Below are the code and all the weights of a small trained network. Each question names an input and a target symbol and asks about switching units off, where a switched-off unit gives its printed mean instead of its output.

import numpy as np


def w(rows, s, z=0):
    codes = np.array(rows[::2]) - 128.0
    scale = np.full(codes.shape[1], s)
    scale[-1] = z or s
    return codes * scale


def f(y):
    return y / 2 * (1 + np.tanh(0.7978845608 * (y + 0.044715 * y**3)))


def softmax(a):
    e = np.exp(a - a.max(-1, keepdims=True))
    return e / e.sum(-1, keepdims=True)


def log_softmax(a):
    a = a - a.max(-1, keepdims=True)
    return a - np.log(np.exp(a).sum(-1, keepdims=True))


def net(x, mask):
    ids = ['ΔΛΠΣαβγεηθξτφψ'.index(c) for c in x.split()]
    T = len(ids)
    res = E[ids] + P[:T]
    r = res
    for j in range(2):
        rows = slice(2 * j, 2 * j + 2)
        q, k, v = (r @ M[0][rows].T for M in (Q, K, V))
        z = softmax(np.where(np.tri(T) > 0, q @ k.T / 2**0.5, -1e9)) @ v
        o = O[0][rows]
        res = res + np.where(mask[j], z, o[:, -1]) @ o[:, :-1]
    y = f(res @ A[0][:, :-1].T + A[0][:, -1])
    res = res + np.where(mask[2:6], y, B[0][:, -1]) @ B[0][:, :-1]
    return log_softmax(res[-1] @ U[:, :-1].T + U[:, -1])


Q, K, V, O, A, B = {}, {}, {}, {}, {}, {}
E = w([
[188,167,28,98,142,88,143,73,87],'Δ',
[101,169,97,144,128,129,171,66,49],'Λ',
[145,130,160,2,26,135,53,153,83],'Π',
[38,184,67,31,189,186,123,71,121],'Σ',
[102,224,51,136,130,169,159,194,162],'α',
[163,36,7,33,121,119,137,130,55],'β',
[81,79,99,133,212,70,47,191,61],'γ',
[161,30,55,231,104,215,218,145,108],'ε',
[2,115,125,70,109,193,10,174,131],'η',
[96,77,225,159,71,157,183,93,43],'θ',
[215,178,131,131,148,7,165,36,175],'ξ',
[222,48,178,222,141,128,93,123,69],'τ',
[70,225,132,214,105,84,61,150,55],'φ',
[148,70,98,72,82,40,70,127,210],'ψ',
],0.0085)
P = w([
[79,209,47,85,43,82,217,250,58],'0',
[229,31,27,196,171,197,88,31,59],'1',
[55,104,168,197,73,3,167,40,234],'2',
[114,23,188,119,254,172,27,244,218],'3',
[215,47,22,192,113,216,73,39,12],'4',
[38,106,152,172,91,9,211,95,180],'5',
],0.0059)
Q[0] = w([
[115,68,200,93,133,46,183,175,239],'h1',
[131,126,243,101,194,123,161,231,253],'h1',
[61,49,141,133,149,84,80,174,122],'h2',
[62,125,207,98,199,61,159,222,212],'h2',
],0.006)
K[0] = w([
[168,87,188,186,236,158,131,26,196],'h1',
[200,33,180,122,203,105,32,26,254],'h1',
[85,160,121,181,168,46,46,143,164],'h2',
[99,43,196,205,197,179,44,51,159],'h2',
],0.0063)
V[0] = w([
[25,197,182,1,30,154,46,209,174],'h1',
[237,59,13,47,95,112,177,84,224],'h1',
[139,254,182,197,46,18,122,146,207],'h2',
[204,21,218,164,6,222,123,78,25],'h2',
],0.0062)
O[0] = w([
[1,177,15,171,109,86,110,68,123,184],'h1',
[193,125,146,203,41,50,140,230,207,119],'h1',
[22,69,164,118,240,62,156,227,118,199],'h2',
[72,179,210,222,41,232,65,72,68,5],'h2',
],0.007,0.0021)
A[0] = w([
[132,186,52,248,70,88,181,93,163,162],'n1',
[79,217,120,74,149,247,125,172,53,132],'n2',
[121,74,226,195,60,94,250,31,219,2],'n3',
[32,255,201,4,96,63,190,120,248,69],'n4',
],0.0059,0.0038)
B[0] = w([
[145,220,109,138,48,120,199,162,150,254],'n1',
[158,58,254,165,210,144,99,91,133,195],'n2',
[82,153,70,61,233,177,243,57,173,186],'n3',
[251,175,164,245,145,216,13,43,234,204],'n4',
],0.0068,0.0037)
U = w([
[87,192,79,94,95,88,180,69,76,67],'Δ',
[47,107,134,31,211,152,224,49,69,53],'Λ',
[15,186,150,228,40,45,116,120,107,98],'Π',
[196,174,76,92,208,164,142,23,154,41],'Σ',
[58,134,42,152,154,189,218,221,189,103],'α',
[150,161,55,29,55,88,149,110,91,103],'β',
[55,77,49,46,120,46,180,164,100,113],'γ',
[188,188,129,223,57,216,137,201,158,86],'ε',
[134,146,117,193,155,227,27,25,174,68],'η',
[163,60,220,188,127,152,128,68,93,174],'θ',
[193,86,149,114,130,71,133,175,180,164],'ξ',
[243,128,214,166,49,156,45,114,102,166],'τ',
[76,89,198,125,229,68,138,254,78,255],'φ',
[84,38,116,174,71,112,48,162,203,249],'ψ',
],0.0064,0.0032)

Each question gives the input, a string of symbols that net reads in full, and the target symbol t.
The units are the heads (2 rows each of Q, K, V and O) and the neurons (one row each of A and B). Each row of codes is followed by its name. A weight is (code - 128) times the scale printed after its matrix; where a second scale follows, it is the last column's (O, A, B and U).
mask holds one flag per unit, heads first, then neurons. A switched-off unit (its flag False) gives its mean, the last column of its rows in O or B, instead of its output. The means were averaged over made-up inputs and are rounded, as every weight is.
A unit's drop is (log p(t) with every unit on - log p(t) with that unit switched off) / (log p(t) with every unit on - log p(t) with every unit switched off).
The circuit of an input: a set's keep is (log p(t) with only the set's units on - log p(t) with every unit switched off) / (log p(t) with every unit on - log p(t) with every unit switched off). Starting from all 6 units, units are removed one at a time, each time the one whose removal leaves the highest keep (on an exact tie, the one counted first), for as long as the keep stays at least 0.8.
circuit, biggest first: the units of the circuit, biggest drop first
most important unit: the unit with the biggest drop
top k neurons: the k neurons with the biggest drops, biggest first
which heads matter: for each layer, one digit per head in row order, 1 if its drop is at least 0.15 and else 0, layers parted by /
input φ ξ ξ θ τ, target Λ: which heads matter => 11
input ξ ξ ψ ξ η θ, target Λ: circuit, biggest first => [n3]
input α ξ ξ θ Σ, target γ: circuit, biggest first => [h2; n4]
input θ β θ τ, target τ: which heads matter => 11
input γ Σ α, target ε: circuit, biggest first => [n4; n1; h2]
input β β ψ α θ, target ε: circuit, biggest first => [h1; h2; n1]
input α α γ η ξ, target γ: which heads matter => 01
input ε τ ε α, target τ: circuit, biggest first => [h2; h1]
input Λ ψ ε, target α: circuit, biggest first => [n3; n1]
input η Σ ε φ ξ, target Δ: circuit, biggest first => [h1; n1]
input θ τ τ θ φ, target η: circuit, biggest first => [h1; h2]
input ξ φ ξ γ Σ, target φ: circuit, biggest first => [h2; h1]
input φ γ ε θ α, target Λ: which heads matter => 10
input φ φ ε θ Λ, target Λ: circuit, biggest first => [h1; h2]
input τ Σ β ε, target ε: circuit, biggest first => [h2; h1]
input α Σ ε Σ Λ, target γ: circuit, biggest first => [h2; n4]
input θ α ε θ η, target η: which heads matter => 11
input φ Λ Σ β φ, target Λ: circuit, biggest first => [h1; h2]
input η ψ ε η β, target Δ: most important unit => h1
input α ξ ε, target α: which heads matter => 00
input φ Σ γ β Σ, target Λ: which heads matter => 10
input ξ φ φ ε Σ, target φ: which heads matter => 01
input α ψ α φ φ Σ, target η: which heads matter => 00
input τ φ τ β Λ, target θ: top 3 neurons => [n2; n4; n1]
input θ α τ Δ γ, target η: which heads matter => 11
input Π ψ η α γ, target Π: top 2 neurons => [n1; n3]
